Where the symbols take the objects:
Til m Per
Til c Vup
Rok m Vod
Rok c Mup
Fis m Mup
Fis c Vod
Nol m Ret
Nol c Buz
Nep m Tib
Nep c Pez
Nit m Fim
Nit c Dol
Kep m Vev
Kep c Pif
Ruk m Kob
Ruk c Nuv
Kob m Nes
Kob c Did
Did m Nuv
Did c Kob
Vit m Sav
Vit c Tul
Ves m Meb
Ves c Bab
Vup m Dop
Vup c Til
Nuv m Kep
Nuv c Ruk
Pez m Rep
Pez c Nep
Meb m Buz
Meb c Ret
Bab m Bon
Bab c Ves
Tul m Fis
Tul c Vit
Vev m Nol
Vev c Zok
Fim m Rok
Fim c Gif
Mup m Gif
Mup c Rok
Dol m Pas
Dol c Nit
Per m Zor
Per c Duk
Pul m Ves
Pul c Bon
Zor m Pul
Zor c Baz
Pas m Did
Pas c Nes
Gif m Dol
Gif c Fim
Dop m Pez
Dop c Tib
Tib m Til
Tib c Dop
Bon m Baz
Bon c Pul
Vod m Vit
Vod c Fis
Sav m Nep
Sav c Rep
Ret m Bab
Ret c Meb
Buz m Zok
Buz c Nol
Baz m Duk
Baz c Zor
Duk m Vup
Duk c Per
Nes m Nit
Nes c Pas
Rep m Tul
Rep c Sav
Zok m Pif
Zok c Vev
Pif m Ruk
Pif c Kep

In the rows, 50 stands for zero.

The rows follow the links: the fewer symbols apart two objects are, the more alike their rows tend to be.

Row, then object:
[ 47,  37,  35,  48,  79,  53,  36,  69,  57,  50,  36,  46,  44,  40,  55,  37,  70,  53,  50,  92,  55,  41,  53,  29,   5,  23,  68,  60,  70,  42,  79,  71,  52,  63,  46,  53,  23,  73,  43,  58,  57,  37,  54,  55]: Zor
[ 58,  38,  39,  29,  62,  62,  61,  59,  61,  56,  57,  46,  78,  31,  53,  18,  90,  37,  58,  87,  63,  62,  16,  48,  26,  46,  67,  42,  53,  45,  56,  45,  57,  52,  70,  62,  24,  64,  38,  57,  54,  15,  61,  70]: Meb
[ 58,  54,  64,  35,  25,  59,  73,  34,  51,  54,  70,  56,  72,  47,  43,  42,  53,  36,  50,  24,  58,  76,  25,  71,  87,  79,  39,  34,  24,  53,  18,  19,  49,  33,  66,  53,  67,  26,  49,  49,  43,  37,  48,  56]: Kob
[ 54,  67,  66,  67,  35,  60,  51,  34,  72,  64,  53,  43,  45,  49,  31,  14,  49,  55,  74,  55,  32,  71,  53,  81,  55,  23,  75,  82,  35,  39,  19,  40,  49,  22,  51,  44,  39,  38,  35,  64,  42,  42,  56,  47]: Nol
[ 37,  61,  36,  54,  59,  67,  33,  63,  46,  49,  67,  38,  68,  42,  62,  82,  29,  63,  53,  25,  69,  34,  52,  12,  56,  75,  20,  23,  56,  63,  55,  63,  29,  68,  16,  50,  59,  47,  68,  54,  52,  48,  47,  45]: Dop
[ 57,  48,  58,  25,  40,  65,  74,  40,  56,  52,  69,  54,  84,  37,  47,  27,  75,  34,  56,  55,  60,  74,  11,  65,  66,  64,  48,  33,  32,  48,  30,  25,  56,  39,  72,  57,  49,  40,  43,  51,  48,  24,  58,  66]: Pif
[ 53,  60,  68,  42,  21,  54,  68,  26,  48,  49,  65,  60,  65,  53,  41,  50,  42,  41,  51,  12,  50,  69,  34,  74,  90,  80,  33,  36,  25,  52,  21,  26,  50,  37,  60,  48,  72,  19,  49,  44,  42,  49,  46,  53]: Nes
[ 65,  33,  56,  37,  43,  28,  65,  38,  42,  42,  28,  68,  33,  58,  40,  23,  71,  28,  36,  78,  33,  59,  43,  82,  40,  32,  78,  68,  48,  40,  53,  37,  77,  32,  91,  48,  39,  54,  32,  45,  51,  55,  47,  56]: Did

Each walk starts at a row. The symbols on each line, taken left to right, move it on to the next object.
Each answer is a row, close to the row of the object it stands for.
start [ 52,  25,  31,  26,  62,  31,  51,  60,  22,  33,  43,  60,  51,  54,  69,  81,  61,  35,  19,  55,  60,  35,  44,  23,  43,  73,  35,  26,  67,  53,  86,  53,  60,  76,  60,  51,  58,  63,  58,  30,  58,  64,  42,  56]
c c m m -> [ 62,  20,  39,  27,  60,  24,  62,  49,  26,  32,  29,  68,  39,  56,  59,  55,  73,  22,  16,  71,  48,  47,  42,  50,  37,  56,  54,  39,  65,  45,  83,  46,  77,  58,  80,  52,  53,  65,  45,  28,  58,  65,  42,  58]
m m m c m c -> [ 68,  29,  54,  40,  49,  24,  67,  38,  39,  40,  27,  68,  30,  57,  46,  32,  74,  25,  26,  81,  38,  56,  45,  73,  38,  36,  72,  57,  58,  44,  65,  39,  78,  41,  92,  52,  46,  58,  30,  36,  53,  60,  47,  59]
start [ 57,  46,  67,  55,  40,  41,  56,  31,  61,  55,  42,  58,  40,  55,  29,  10,  64,  39,  58,  71,  34,  66,  51,  90,  47,  22,  81,  75,  40,  37,  33,  39,  66,  20,  78,  47,  41,  48,  29,  52,  47,  47,  53,  54]
m c c c c c -> [ 61,  45,  54,  24,  44,  64,  69,  47,  56,  56,  68,  52,  82,  33,  49,  22,  82,  34,  59,  67,  65,  74,   7,  59,  52,  61,  55,  35,  37,  43,  34,  29,  52,  43,  75,  59,  38,  49,  39,  53,  49,  15,  60,  71]
c c m m c m m -> [ 55,  57,  69,  60,  37,  48,  56,  30,  67,  57,  44,  47,  40,  56,  29,  11,  59,  47,  66,  63,  30,  70,  53,  86,  50,  19,  79,  85,  36,  42,  23,  39,  55,  21,  67,  46,  40,  42,  29,  59,  45,  45,  55,  49]
start [ 47,  73,  67,  70,  35,  64,  46,  39,  75,  66,  59,  40,  50,  49,  31,  20,  40,  65,  81,  42,  41,  67,  57,  79,  59,  26,  69,  74,  35,  45,  14,  40,  38,  23,  38,  47,  39,  35,  38,  69,  41,  38,  59,  48]
c c m m m m -> [ 37,  76,  44,  67,  48,  79,  31,  62,  60,  59,  73,  32,  66,  39,  57,  67,  22,  79,  70,  21,  64,  44,  56,  28,  62,  59,  27,  40,  48,  60,  34,  56,  21,  60,   7,  49,  54,  36,  66,  62,  41,  40,  52,  38]
c m c c m m -> [ 56,  37,  39,  39,  70,  57,  50,  65,  58,  54,  47,  49,  64,  34,  55,  21,  90,  42,  56,  93,  62,  53,  24,  37,  14,  38,  69,  49,  60,  45,  62,  56,  51,  54,  60,  62,  27,  68,  42,  58,  54,  15,  61,  67]
start [ 40,  48,  37,  78,  62,  39,  26,  62,  38,  47,  29,  51,  18,  62,  54,  71,  23,  65,  43,  45,  32,  24,  88,  35,  32,  33,  50,  65,  68,  55,  69,  75,  47,  60,  30,  41,  49,  60,  58,  49,  51,  73,  43,  32]
c m c c c m c -> [ 40,  54,  29,  45,  62,  59,  37,  68,  40,  43,  61,  41,  63,  45,  70,  87,  35,  61,  41,  29,  74,  27,  49,   9,  56,  77,  14,  20,  58,  60,  68,  58,  34,  78,  19,  52,  60,  53,  71,  50,  51,  49,  47,  47]
m m m m -> [ 56,  17,  32,  27,  63,  29,  58,  55,  22,  28,  32,  65,  43,  53,  61,  70,  68,  27,  16,  63,  54,  37,  42,  36,  37,  63,  43,  32,  68,  51,  87,  54,  69,  69,  72,  51,  57,  61,  49,  27,  58,  66,  41,  53]
start [ 48,  61,  61,  54,  23,  42,  54,  32,  41,  42,  58,  55,  45,  60,  41,  70,  19,  53,  44,   4,  43,  51,  60,  67,  89,  70,  30,  46,  36,  59,  26,  34,  45,  40,  43,  39,  74,  24,  58,  40,  37,  71,  36,  37]
m c c c c c c -> [ 47,  59,  60,  65,  28,  43,  45,  31,  40,  45,  51,  52,  34,  65,  43,  77,   9,  59,  43,   8,  39,  42,  67,  57,  84,  66,  29,  53,  36,  54,  35,  41,  42,  44,  39,  36,  75,  27,  57,  40,  42,  81,  36,  33]
c c m m -> [ 39,  56,  51,  72,  43,  37,  35,  47,  40,  44,  38,  49,  20,  68,  47,  82,  10,  63,  43,  19,  32,  27,  90,  46,  59,  46,  39,  63,  53,  55,  53,  62,  44,  55,  25,  37,  66,  43,  60,  43,  47,  89,  40,  29]
start [ 39,  53,  45,  72,  55,  35,  33,  54,  40,  45,  33,  51,  19,  64,  48,  77,  14,  63,  43,  34,  32,  23,  91,  38,  49,  38,  45,  60,  60,  53,  62,  68,  46,  56,  24,  38,  59,  56,  60,  47,  47,  81,  37,  29]
m c c m m m -> [ 44,  39,  31,  60,  78,  45,  33,  71,  50,  52,  33,  46,  37,  47,  56,  49,  60,  58,  46,  86,  45,  29,  64,  25,   9,  20,  67,  61,  70,  45,  83,  76,  48,  65,  41,  52,  31,  75,  52,  54,  58,  47,  49,  51]
c c m m m m m -> [ 60,  42,  49,  23,  56,  62,  62,  53,  60,  52,  62,  50,  80,  32,  49,  19,  89,  36,  59,  82,  66,  71,  12,  53,  38,  51,  63,  34,  47,  42,  49,  37,  52,  44,  74,  60,  31,  57,  42,  57,  53,  15,  59,  71]
start [ 42,  57,  58,  69,  37,  39,  39,  41,  38,  49,  44,  50,  26,  68,  46,  80,   9,  61,  40,  13,  33,  37,  81,  51,  77,  57,  31,  54,  45,  56,  42,  54,  44,  52,  33,  37,  72,  37,  59,  43,  41,  90,  38,  29]
m c m c m c -> [ 48,  37,  28,  35,  65,  41,  48,  63,  30,  38,  45,  58,  53,  48,  66,  83,  52,  45,  28,  47,  66,  30,  43,  16,  45,  75,  25,  23,  65,  58,  82,  60,  51,  80,  46,  54,  59,  61,  65,  33,  54,  58,  43,  50]
m m m m -> [ 63,  21,  50,  30,  55,  24,  62,  47,  30,  36,  27,  68,  33,  59,  51,  42,  75,  24,  21,  75,  44,  50,  40,  61,  37,  45,  63,  51,  60,  45,  75,  40,  79,  46,  88,  50,  51,  62,  36,  32,  59,  65,  43,  65]
start [ 37,  65,  36,  58,  56,  74,  30,  64,  53,  54,  72,  31,  64,  40,  58,  76,  26,  78,  60,  19,  66,  36,  53,  19,  57,  69,  20,  27,  50,  58,  46,  61,  27,  69,   8,  50,  56,  44,  68,  55,  49,  41,  49,  41]
c c m m c m m -> [ 43,  44,  35,  65,  74,  39,  28,  66,  49,  52,  31,  47,  25,  50,  56,  56,  49,  61,  47,  75,  42,  24,  77,  26,  13,  21,  63,  67,  70,  47,  80,  82,  48,  62,  32,  51,  34,  71,  50,  52,  55,  60,  52,  40]
c c m m m -> [ 50,  38,  35,  47,  76,  59,  43,  68,  57,  55,  43,  46,  56,  34,  57,  28,  84,  45,  51,  95,  59,  47,  38,  34,   5,  27,  69,  50,  67,  43,  72,  60,  52,  61,  55,  58,  23,  74,  46,  60,  58,  26,  56,  62]
start [ 36,  81,  51,  71,  46,  78,  35,  53,  71,  63,  74,  26,  63,  41,  47,  53,  24,  79,  78,  23,  55,  52,  57,  36,  61,  53,  34,  47,  42,  57,  23,  52,  22,  52,  12,  46,  52,  33,  63,  63,  43,  35,  53,  38]
c c m m m c -> [ 39,  48,  39,  71,  69,  36,  26,  66,  43,  47,  29,  47,  19,  60,  52,  66,  32,  67,  44,  62,  39,  24,  86,  30,  22,  21,  59,  68,  71,  51,  73,  81,  46,  64,  28,  44,  43,  66,  55,  53,  54,  69,  45,  37]
m m m c c m m c -> [ 43,  76,  63,  75,  39,  71,  39,  42,  73,  70,  66,  34,  57,  46,  37,  37,  34,  72,  81,  36,  44,  61,  58,  66,  61,  34,  58,  67,  32,  45,  12,  49,  28,  34,  28,  46,  43,  32,  47,  71,  43,  34,  57,  42]
